Below are the code and all the weights of a small trained network. Each question names an input and a class and asks about switching units off, where a switched-off unit gives its printed mean instead of its output.

import numpy as np


def w(rows, s, z=0):
    codes = np.array(rows[::2]) - 128.0
    scale = np.full(codes.shape[1], s)
    scale[-1] = z or s
    return codes * scale


def f(y):
    return np.maximum(y, 0)


def log_softmax(a):
    a = a - a.max(-1, keepdims=True)
    return a - np.log(np.exp(a).sum(-1, keepdims=True))


def net(x, mask):
    res = np.array(x, float).reshape(1, 5) / 4 @ E
    y = f(res @ A[0][:, :-1].T + A[0][:, -1])
    res = res + np.where(mask, y, B[0][:, -1]) @ B[0][:, :-1]
    return log_softmax(res[-1] @ U[:, :-1].T + U[:, -1])


A, B = {}, {}
E = w([
[148,124,122,231,142,3,60,191,121],'x0',
[140,143,132,143,125,159,103,136,126],'x1',
[123,177,23,90,63,91,59,57,150],'x2',
[130,122,180,83,242,115,55,80,220],'x3',
[113,134,155,143,111,121,130,112,127],'x4',
],0.012)
A[0] = w([
[172,126,127,201,143,27,81,188,122,135],'n1',
[152,123,176,107,175,134,78,102,200,42],'n2',
[99,147,89,106,129,121,69,73,142,53],'n3',
[128,127,103,74,132,132,159,170,149,45],'n4',
[92,139,130,38,105,216,165,105,114,136],'n5',
[90,144,133,125,116,115,148,140,121,77],'n6',
[130,151,159,64,140,186,177,45,116,133],'n7',
[177,101,215,100,159,121,150,161,138,78],'n8',
[139,116,123,210,129,2,70,196,130,112],'n9',
[110,200,38,86,35,88,57,64,163,62],'n10',
[135,119,86,170,46,142,185,171,94,113],'n11',
[119,110,180,107,226,118,67,85,220,84],'n12',
[109,110,126,88,106,217,189,78,156,139],'n13',
[99,133,94,143,95,145,164,176,63,77],'n14',
[97,63,201,162,183,177,189,232,121,74],'n15',
[165,150,179,118,78,140,112,117,138,38],'n16',
[151,88,208,140,148,128,164,135,93,2],'n17',
[129,136,100,134,54,135,165,174,40,93],'n18',
],0.0097,0.0043)
B[0] = w([
[50,73,121,126,79,200,89,217,123,234],'n1',
[161,119,161,69,130,55,115,115,147,186],'n2',
[151,139,117,165,138,92,172,85,118,170],'n3',
[124,108,145,134,146,127,131,154,152,140],'n4',
[53,91,118,147,80,192,86,181,125,212],'n5',
[117,181,131,125,157,147,133,124,133,137],'n6',
[91,79,118,149,107,147,76,198,146,203],'n7',
[205,124,125,170,110,118,166,114,115,182],'n8',
[54,71,138,132,102,214,67,154,89,248],'n9',
[210,123,47,238,191,139,238,78,45,225],'n10',
[168,191,188,1,120,69,92,97,207,213],'n11',
[144,204,200,25,112,72,95,68,197,224],'n12',
[56,60,123,124,107,191,99,188,89,207],'n13',
[140,154,175,79,113,73,120,95,142,189],'n14',
[200,165,50,232,188,125,245,94,96,237],'n15',
[112,102,120,128,126,105,133,119,123,131],'n16',
[152,119,73,149,163,123,164,113,78,176],'n17',
[143,185,207,48,167,50,94,73,205,211],'n18',
],0.0086,0.017)
U = w([
[23,50,153,148,104,185,79,181,128,247],'0',
[153,160,209,37,125,64,103,69,182,114],'1',
[198,114,98,244,145,125,207,77,104,13],'2',
],0.011,0.0011)

Each question gives the input, the list of numbers given to net, and the class t.
The units are the neurons (one row each of A and B). Each row of codes is followed by its name. A weight is (code - 128) times the scale printed after its matrix; where a second scale follows, it is the last column's (A, B and U).
mask holds one flag per neuron, in row order. A switched-off neuron (its flag False) gives its mean, the last column of its row in B, instead of its output. The means were averaged over made-up inputs and are rounded, as every weight is.
A unit's drop is (log p(t) with every unit on - log p(t) with that unit switched off) / (log p(t) with every unit on - log p(t) with every unit switched off).
The circuit of an input: a set's keep is (log p(t) with only the set's units on - log p(t) with every unit switched off) / (log p(t) with every unit on - log p(t) with every unit switched off). Starting from the 12 units with the biggest drops (on a tie, the unit counted first), units are removed one at a time, each time the one whose removal leaves the highest keep (on an exact tie, the one counted first), for as long as the keep stays at least 0.8.
units of the circuit, in order: the units of the circuit, biggest drop first
k most important neurons: the k neurons with the biggest drops, biggest first
drop of u: that unit's drop, to one decimal
input [-5,1,-8,2,-6], class 2: most important neuron	(n15)
input [8,3,4,8,-3], class 0: 4 most important neurons	(n9, n1, n11, n18)
input [8,-8,7,-1,-3], class 0: 2 most important neurons	(n9, n1)
input [-1,0,-7,-7,1], class 1: 3 most important neurons	(n11, n18, n10)
input [5,2,-3,-7,7], class 1: 2 most important neurons	(n11, n18)
input [-1,7,-5,4,5], class 2: 2 most important neurons	(n15, n11)
input [3,7,-6,-6,-2], class 1: 2 most important neurons	(n11, n18)
input [0,1,3,-2,5], class 2: 2 most important neurons	(n12, n10)
input [5,5,-8,-8,7], class 1: 4 most important neurons	(n11, n18, n10, n14)
input [8,-7,3,8,2], class 0: 3 most important neurons	(n9, n1, n11)
input [2,4,-3,-1,-7], class 2: 2 most important neurons	(n5, n13)
input [7,2,5,3,6], class 0: 2 most important neurons	(n9, n1)
input [-8,1,8,3,-3], class 0: 2 most important neurons	(n5, n13)
input [3,-8,-6,4,-5], class 2: units of the circuit, in order	(n15)
input [8,5,7,-8,-1], class 0: 3 most important neurons	(n9, n1, n12)
input [-4,0,-8,0,8], class 2: drop of n15	0.5
input [-2,-2,7,-2,3], class 2: drop of n10	0.2
input [5,3,8,3,0], class 2: drop of n10	2.2
input [8,-5,-2,7,2], class 0: drop of n1	2.8
input [6,7,6,-7,-7], class 1: units of the circuit, in order	(n11)
